Here is a tiny trained network, its code and every weight. The questions are about switching its units off for an input and a target symbol, where a switched-off unit gives its printed mean instead of its output.

import numpy as np


def w(rows, s, z=0):
    codes = np.array(rows[::2]) - 128.0
    scale = np.full(codes.shape[1], s)
    scale[-1] = z or s
    return codes * scale


def f(y):
    return y / 2 * (1 + np.tanh(0.7978845608 * (y + 0.044715 * y**3)))


def softmax(a):
    e = np.exp(a - a.max(-1, keepdims=True))
    return e / e.sum(-1, keepdims=True)


def log_softmax(a):
    a = a - a.max(-1, keepdims=True)
    return a - np.log(np.exp(a).sum(-1, keepdims=True))


def net(x, mask):
    ids = ['δεζηλπστω'.index(c) for c in x.split()]
    T = len(ids)
    res = E[ids] + P[:T]
    u = 0
    for l in range(3):
        q, k, v = (res @ M[l].T for M in (Q, K, V))
        z = softmax(np.where(np.tri(T) > 0, q @ k.T / 2**0.5, -1e9)) @ v
        res = res + np.where(mask[u], z, O[l][:, -1]) @ O[l][:, :-1]
        u += 1
        y = f(res @ A[l][:, :-1].T + A[l][:, -1])
        res = res + np.where(mask[u : u + 4], y, B[l][:, -1]) @ B[l][:, :-1]
        u += 4
    return log_softmax(res[-1] @ U[:, :-1].T + U[:, -1])


Q, K, V, O, A, B = {}, {}, {}, {}, {}, {}
E = w([
[101,169,94,156],'δ',
[140,154,79,176],'ε',
[58,128,26,153],'ζ',
[72,122,95,97],'η',
[130,203,43,219],'λ',
[63,172,128,122],'π',
[32,69,70,248],'σ',
[111,132,84,143],'τ',
[83,152,9,199],'ω',
],0.015)
P = w([
[54,253,58,83],'0',
[110,184,109,82],'1',
[119,179,100,84],'2',
[130,181,105,97],'3',
[147,166,108,104],'4',
[153,166,119,108],'5',
[166,161,120,120],'6',
[170,155,129,123],'7',
[172,157,133,127],'8',
[165,173,148,120],'9',
[176,167,131,137],'10',
[158,204,132,154],'11',
],0.011)
Q[0] = w([
[195,58,254,82],'0.h1',
[227,109,144,70],'0.h1',
],0.0091)
K[0] = w([
[181,148,89,63],'0.h1',
[154,114,255,93],'0.h1',
],0.0077)
V[0] = w([
[254,96,169,183],'0.h1',
[98,244,87,153],'0.h1',
],0.0084)
O[0] = w([
[123,251,136,195,11],'0.h1',
[132,125,45,58,250],'0.h1',
],0.013)
A[0] = w([
[157,129,89,149,253],'0.n1',
[144,127,67,118,215],'0.n2',
[99,183,98,40,178],'0.n3',
[246,109,149,96,47],'0.n4',
],0.014,0.0042)
B[0] = w([
[174,200,124,1,171],'0.n1',
[136,46,135,2,248],'0.n2',
[240,58,101,93,253],'0.n3',
[39,132,76,44,133],'0.n4',
],0.0054,0.025)
Q[1] = w([
[123,234,182,254],'1.h1',
[27,247,181,195],'1.h1',
],0.0072)
K[1] = w([
[254,147,143,135],'1.h1',
[157,177,190,102],'1.h1',
],0.014)
V[1] = w([
[107,170,54,192],'1.h1',
[225,51,53,2],'1.h1',
],0.0041)
O[1] = w([
[144,146,51,124,99],'1.h1',
[108,180,247,166,255],'1.h1',
],0.012,0.054)
A[1] = w([
[159,128,105,88,32],'1.n1',
[201,108,128,53,230],'1.n2',
[2,198,159,99,158],'1.n3',
[198,141,204,49,253],'1.n4',
],0.0092,0.0023)
B[1] = w([
[159,33,145,202,128],'1.n1',
[33,168,78,153,160],'1.n2',
[109,129,75,2,180],'1.n3',
[79,144,28,134,253],'1.n4',
],0.0073,0.062)
Q[2] = w([
[254,194,170,177],'2.h1',
[152,174,96,75],'2.h1',
],0.0082)
K[2] = w([
[245,107,186,86],'2.h1',
[123,136,76,106],'2.h1',
],0.013)
V[2] = w([
[85,2,205,89],'2.h1',
[221,39,126,167],'2.h1',
],0.0064)
O[2] = w([
[203,182,89,2,164],'2.h1',
[73,111,93,43,1],'2.h1',
],0.0096,0.054)
A[2] = w([
[186,115,86,104,91],'2.n1',
[152,103,254,72,174],'2.n2',
[120,239,97,132,199],'2.n3',
[166,145,107,62,255],'2.n4',
],0.0098,0.0028)
B[2] = w([
[247,2,174,77,134],'2.n1',
[118,145,33,131,225],'2.n2',
[82,55,117,93,253],'2.n3',
[71,107,184,196,196],'2.n4',
],0.0087,0.029)
U = w([
[44,71,183,144,228],'δ',
[159,224,202,131,201],'ε',
[167,82,139,113,134],'ζ',
[93,119,164,209,20],'η',
[157,120,253,100,3],'λ',
[144,69,217,97,17],'π',
[128,123,18,163,123],'σ',
[150,158,5,178,135],'τ',
[81,117,1,220,77],'ω',
],0.0066,0.0052)

Each question gives the input, a string of symbols that net reads in full, and the target symbol t.
The units are the heads (2 rows each of Q, K, V and O) and the neurons (one row each of A and B). Each row of codes is followed by its name. A weight is (code - 128) times the scale printed after its matrix; where a second scale follows, it is the last column's (O, A, B and U).
mask holds one flag per unit, layer by layer, with each layer's heads first. A switched-off unit (its flag False) gives its mean, the last column of its rows in O or B, instead of its output. The means were averaged over made-up inputs and are rounded, as every weight is.
A unit's drop is (log p(t) with every unit on - log p(t) with that unit switched off) / (log p(t) with every unit on - log p(t) with every unit switched off).
The circuit of an input: a set's keep is (log p(t) with only the set's units on - log p(t) with every unit switched off) / (log p(t) with every unit on - log p(t) with every unit switched off). Starting from the 12 units with the biggest drops (on a tie, the unit counted first), units are removed one at a time, each time the one whose removal leaves the highest keep (on an exact tie, the one counted first), for as long as the keep stays at least 0.8.
circuit, biggest first: the units of the circuit, biggest drop first
unit that matters most: the unit with the biggest drop
k most important neurons: the k neurons with the biggest drops, biggest first
k most important neurons of layer l: the k neurons of layer l with the biggest drops, biggest first
input δ τ τ ε λ λ δ δ τ π σ η, target τ: 2 most important neurons	(0.n3 1.n4)
input π ε τ η ω π σ τ, target ζ: 4 most important neurons	(1.n4 0.n3 2.n1 2.n2)
input ζ τ π ζ τ π ζ, target ε: circuit, biggest first	(1.h1 0.h1 0.n2 2.h1)
input λ ε λ ε λ σ λ, target η: circuit, biggest first	(0.h1 2.h1)
input ζ λ ω π τ ζ λ δ ζ, target ε: circuit, biggest first	(1.h1 0.h1)
input π ω τ σ τ, target ζ: circuit, biggest first	(1.h1 0.n3 2.n1)
input π τ σ ω τ ε δ, target ζ: circuit, biggest first	(1.n4 0.n3 1.h1 2.n1)
input ε π δ η ζ ζ σ λ, target ω: circuit, biggest first	(1.h1 2.h1)
input σ ζ δ, target δ: unit that matters most	1.n2
input ε π π λ ε σ ζ π ε, target ω: circuit, biggest first	(1.h1 2.h1 0.h1)
input λ σ ζ ε δ δ π π, target η: 2 most important neurons	(1.n4 1.n2)
input λ δ σ σ σ σ σ, target η: 3 most important neurons	(1.n4 1.n2 0.n1)
input λ ω λ ζ δ π σ δ π ε, target η: circuit, biggest first	(0.h1 2.h1 1.n2 0.n1)
input σ δ η π λ δ ε, target δ: unit that matters most	2.h1
input ε ε η σ ω, target ω: 2 most important neurons	(1.n2 0.n3)
input ε σ τ π η ζ π λ λ σ, target ε: circuit, biggest first	(2.n3 1.n2)
input π σ η π λ, target ζ: 2 most important neurons of layer 0	(0.n3 0.n2)
input ε π η λ λ τ δ σ ζ δ η, target ω: 3 most important neurons	(0.n3 1.n2 1.n3)
input σ τ η τ ω π π ω, target δ: circuit, biggest first	(2.n2 2.h1 0.h1 2.n4)
input ε ω ω π σ ζ π τ, target ω: circuit, biggest first	(1.h1 1.n2)
input π π δ δ σ ε, target ζ: circuit, biggest first	(1.n4 1.h1 0.n3 2.n1)
input π ω η σ ε π ω, target ζ: circuit, biggest first	(1.n4 0.n3 1.h1 2.n1)
input λ π π σ λ π, target η: 2 most important neurons	(1.n4 2.n2)
input λ π ω ε ζ π σ π π π λ η, target η: 3 most important neurons of layer 1	(1.n4 1.n2 1.n3)
input ε δ λ τ ζ τ ζ σ δ ζ λ δ, target ω: 2 most important neurons of layer 1	(1.n2 1.n3)
input ε ε π σ ζ δ π ε ω η, target ω: unit that matters most	1.h1
